Here is a tiny trained network, its code and every weight. The questions are about switching its units off for an input and a class, where a switched-off unit gives its printed mean instead of its output.

import numpy as np


def w(rows, s, z=0):
    codes = np.array(rows[::2]) - 128.0
    scale = np.full(codes.shape[1], s)
    scale[-1] = z or s
    return codes * scale


def f(y):
    return y / 2 * (1 + np.tanh(0.7978845608 * (y + 0.044715 * y**3)))


def log_softmax(a):
    a = a - a.max(-1, keepdims=True)
    return a - np.log(np.exp(a).sum(-1, keepdims=True))


def net(x, mask):
    res = np.array(x, float).reshape(1, 8) / 4 @ E
    y = f(res @ A[0][:, :-1].T + A[0][:, -1])
    res = res + np.where(mask, y, B[0][:, -1]) @ B[0][:, :-1]
    return log_softmax(res[-1] @ U[:, :-1].T + U[:, -1])


A, B = {}, {}
E = w([
[128,128,128,128],'x0',
[198,163,89,26],'x1',
[110,183,247,97],'x2',
[99,15,150,73],'x3',
[128,128,127,128],'x4',
[128,129,128,128],'x5',
[30,172,80,84],'x6',
[128,128,128,128],'x7',
],0.011)
A[0] = w([
[92,143,114,111,78],'N0',
[57,155,93,90,111],'N1',
[139,102,67,138,112],'N2',
[95,77,51,202,136],'N3',
[154,168,170,42,137],'N4',
[198,143,107,18,5],'N5',
[76,45,168,136,89],'N6',
[133,130,170,120,128],'N7',
[98,142,205,106,120],'N8',
[53,150,88,94,127],'N9',
[177,119,92,83,85],'N10',
[204,81,122,185,127],'N11',
[104,56,130,104,84],'N12',
[254,122,143,54,87],'N13',
[42,139,102,129,143],'N14',
[50,52,173,54,37],'N15',
[122,93,65,167,124],'N16',
[114,143,219,123,172],'N17',
[162,90,52,140,112],'N18',
[161,108,174,147,117],'N19',
[125,93,36,174,131],'N20',
[164,239,124,161,6],'N21',
[128,46,157,100,19],'N22',
[68,149,79,113,92],'N23',
[111,142,200,96,117],'N24',
[72,93,164,250,118],'N25',
[213,122,156,139,127],'N26',
[38,92,162,242,44],'N27',
[148,110,55,121,62],'N28',
[121,197,109,231,62],'N29',
[166,59,44,124,153],'N30',
[135,55,132,52,46],'N31',
[147,163,199,50,129],'N32',
[53,186,83,117,123],'N33',
[189,132,40,77,120],'N34',
[118,167,96,42,99],'N35',
[94,156,204,144,143],'N36',
[173,91,173,225,139],'N37',
[57,139,110,124,95],'N38',
[222,108,143,163,105],'N39',
[87,83,144,173,114],'N40',
[191,104,160,160,98],'N41',
],0.014,0.003)
B[0] = w([
[124,100,160,85,148],'N0',
[110,92,182,74,192],'N1',
[117,185,167,172,180],'N2',
[105,180,130,172,234],'N3',
[106,142,109,163,202],'N4',
[33,111,39,117,213],'N5',
[166,130,76,101,207],'N6',
[118,142,162,168,151],'N7',
[119,198,165,198,188],'N8',
[111,80,192,90,196],'N9',
[76,134,95,143,175],'N10',
[112,102,196,108,214],'N11',
[209,148,88,122,183],'N12',
[65,70,97,93,225],'N13',
[104,100,166,92,192],'N14',
[235,138,111,108,216],'N15',
[122,173,167,185,196],'N16',
[116,185,144,156,199],'N17',
[131,196,155,174,202],'N18',
[102,133,163,102,171],'N19',
[145,178,179,186,222],'N20',
[228,152,87,92,211],'N21',
[210,135,111,95,185],'N22',
[159,103,189,92,183],'N23',
[117,185,164,202,184],'N24',
[47,97,68,113,252],'N25',
[129,84,163,76,192],'N26',
[58,105,51,137,251],'N27',
[114,165,140,153,179],'N28',
[254,145,44,68,219],'N29',
[119,172,167,154,226],'N30',
[199,153,97,129,194],'N31',
[100,195,134,202,206],'N32',
[153,46,168,104,207],'N33',
[92,140,90,157,213],'N34',
[115,70,105,104,194],'N35',
[118,152,120,189,193],'N36',
[100,73,144,92,227],'N37',
[121,98,158,84,174],'N38',
[149,64,167,83,205],'N39',
[105,120,67,114,190],'N40',
[143,69,190,95,187],'N41',
],0.0094,0.013)
U = w([
[37,118,46,125,254],'0',
[107,212,200,199,106],'1',
[117,67,238,65,92],'2',
[252,164,55,95,54],'3',
],0.017,0.004)

Each question gives the input, the list of numbers given to net, and the class t.
The units are the neurons (one row each of A and B). Each row of codes is followed by its name. A weight is (code - 128) times the scale printed after its matrix; where a second scale follows, it is the last column's (A, B and U).
mask holds one flag per neuron, in row order. A switched-off neuron (its flag False) gives its mean, the last column of its row in B, instead of its output. The means were averaged over made-up inputs and are rounded, as every weight is.
A unit's drop is (log p(t) with every unit on - log p(t) with that unit switched off) / (log p(t) with every unit on - log p(t) with every unit switched off).
The circuit of an input: a set's keep is (log p(t) with only the set's units on - log p(t) with every unit switched off) / (log p(t) with every unit on - log p(t) with every unit switched off). Starting from the 12 units with the biggest drops (on a tie, the unit counted first), units are removed one at a time, each time the one whose removal leaves the highest keep (on an exact tie, the one counted first), for as long as the keep stays at least 0.8.
circuit, biggest first: the units of the circuit, biggest drop first
unit that matters most: the unit with the biggest drop
k most important neurons: the k neurons with the biggest drops, biggest first
drop when u is switched off: that unit's drop, to one decimal
input [8,-5,-6,1,-6,6,-5,7], class 1: unit that matters most => N20
input [4,-3,7,7,0,-4,5,3], class 1: 3 most important neurons => N8, N24, N29
input [-6,-8,3,0,-8,8,-8,1], class 0: 2 most important neurons => N27, N25
input [-3,-1,-6,-4,5,7,-7,3], class 2: 3 most important neurons => N39, N37, N11
input [5,7,1,6,8,7,-7,-3], class 0: 2 most important neurons => N5, N13
input [6,-2,-3,6,-7,7,-5,5], class 3: 3 most important neurons => N12, N22, N6
input [-7,-4,-3,-1,-5,-2,-5,2], class 2: 2 most important neurons => N11, N5
input [3,-7,7,-2,4,-7,-3,2], class 0: 2 most important neurons => N25, N27
input [6,3,8,8,-2,7,-3,-5], class 1: 4 most important neurons => N32, N24, N8, N29
input [6,-6,1,7,-1,4,-1,-8], class 3: 4 most important neurons => N15, N22, N12, N6
input [6,-2,1,-8,2,7,6,8], class 3: 2 most important neurons => N29, N21
input [-1,7,7,1,-4,6,-7,5], class 0: 2 most important neurons => N13, N5
input [0,8,7,7,-4,-7,-8,5], class 0: drop when N13 is switched off => 0.9
input [-4,-5,4,-8,8,-3,7,1], class 3: drop when N21 is switched off => 0.7
input [3,1,-8,8,1,-1,6,-6], class 1: drop when N30 is switched off => 0.2
input [-8,-8,6,-8,-1,2,-8,7], class 0: circuit, biggest first => N25
